Below is a small trained network, with its code and all its weights. Each question gives an input and a class and asks what happens when units are switched off, that is, made to give their printed mean instead of their output.

import numpy as np


def w(rows, s, z=0):
    codes = np.array(rows[::2]) - 128.0
    scale = np.full(codes.shape[1], s)
    scale[-1] = z or s
    return codes * scale


def norm(h):
    return h / np.sqrt((h * h).mean(-1, keepdims=True) + 1e-5)


def f(y):
    return np.maximum(y, 0)


def log_softmax(a):
    a = a - a.max(-1, keepdims=True)
    return a - np.log(np.exp(a).sum(-1, keepdims=True))


def net(x, mask):
    res = np.array(x, float).reshape(1, 3) / 4 @ E
    u = 0
    for l in range(2):
        y = f(norm(res) @ A[l][:, :-1].T + A[l][:, -1])
        res = res + np.where(mask[u : u + 5], y, B[l][:, -1]) @ B[l][:, :-1]
        u += 5
    return log_softmax(norm(res)[-1] @ U[:, :-1].T + U[:, -1])


A, B = {}, {}
E = w([
[145,82,12,147,77],'x0',
[18,77,144,200,165],'x1',
[97,168,116,73,3],'x2',
],0.0059)
A[0] = w([
[155,134,217,44,176,142],'L0N1',
[180,59,26,83,225,2],'L0N2',
[147,138,200,57,138,149],'L0N3',
[41,159,242,106,168,91],'L0N4',
[250,95,116,63,254,126],'L0N5',
],0.0073,0.0024)
B[0] = w([
[90,48,95,115,149,236],'L0N1',
[165,230,147,92,188,191],'L0N2',
[121,115,85,84,172,214],'L0N3',
[146,218,169,152,82,245],'L0N4',
[11,161,98,156,98,254],'L0N5',
],0.012,0.0052)
A[1] = w([
[204,84,117,128,149,1],'L1N1',
[70,131,113,180,255,146],'L1N2',
[137,100,125,18,118,75],'L1N3',
[96,108,159,65,162,137],'L1N4',
[163,160,203,77,133,136],'L1N5',
],0.0099,0.004)
B[1] = w([
[132,203,131,90,65,128],'L1N1',
[250,33,128,162,72,255],'L1N2',
[224,60,253,82,207,172],'L1N3',
[36,3,97,162,64,170],'L1N4',
[149,40,140,140,234,164],'L1N5',
],0.0055,0.0075)
U = w([
[42,58,61,154,89,254],'0',
[162,93,211,226,131,88],'1',
[143,231,47,118,166,98],'2',
[253,64,90,196,139,86],'3',
[166,30,164,36,158,120],'4',
[95,204,193,132,70,39],'5',
[233,108,81,59,66,101],'6',
],0.016,0.0039)

Each question gives the input, the list of numbers given to net, and the class t.
The units are the neurons (one row each of A and B). Each row of codes is followed by its name. A weight is (code - 128) times the scale printed after its matrix; where a second scale follows, it is the last column's (A, B and U).
mask holds one flag per neuron, layer by layer. A switched-off neuron (its flag False) gives its mean, the last column of its row in B, instead of its output. The means were averaged over made-up inputs and are rounded, as every weight is.
A unit's drop is (log p(t) with every unit on - log p(t) with that unit switched off) / (log p(t) with every unit on - log p(t) with every unit switched off).
The circuit of an input: a set's keep is (log p(t) with only the set's units on - log p(t) with every unit switched off) / (log p(t) with every unit on - log p(t) with every unit switched off). Starting from all 10 units, units are removed one at a time, each time the one whose removal leaves the highest keep (on an exact tie, the one counted first), for as long as the keep stays at least 0.8.
circuit, biggest first: the units of the circuit, biggest drop first
unit that matters most: the unit with the biggest drop
top k neurons: the k neurons with the biggest drops, biggest first
k most important neurons of layer l: the k neurons of layer l with the biggest drops, biggest first
input [1,5,-3], class 3: unit that matters most -> L1N2
input [-7,0,-7], class 0: circuit, biggest first -> L0N5, L0N1
input [1,-5,-1], class 2: top 2 neurons -> L0N5, L0N2
input [2,-1,1], class 6: top 2 neurons -> L0N5, L0N1
input [4,-1,5], class 6: top 4 neurons -> L0N5, L0N4, L0N1, L1N4
input [5,0,-2], class 2: top 2 neurons -> L0N2, L0N1
input [0,-2,8], class 4: top 4 neurons -> L0N5, L0N4, L1N3, L1N2
input [-4,3,2], class 5: top 2 neurons -> L0N4, L1N2
input [0,6,8], class 5: circuit, biggest first -> L0N1, L0N5
input [0,4,3], class 5: top 2 neurons -> L1N2, L0N1
input [-8,0,-6], class 0: circuit, biggest first -> L0N1, L0N5
input [-3,-1,4], class 4: top 2 neurons -> L0N5, L1N3
input [-1,-4,7], class 4: top 3 neurons -> L0N5, L1N3, L0N4
input [-2,5,0], class 1: circuit, biggest first -> L0N5
input [-7,-4,3], class 4: top 2 neurons -> L1N3, L0N5
input [1,-8,-1], class 2: 2 most important neurons of layer 0 -> L0N5, L0N2
input [-6,-2,-5], class 0: 2 most important neurons of layer 0 -> L0N5, L0N1
input [-1,6,1], class 5: top 3 neurons -> L0N4, L1N2, L0N1
input [1,-4,0], class 2: 2 most important neurons of layer 0 -> L0N1, L0N5
input [-7,-1,7], class 4: 3 most important neurons of layer 0 -> L0N5, L0N3, L0N1
input [1,2,-1], class 3: most important neuron of layer 0 -> L0N4
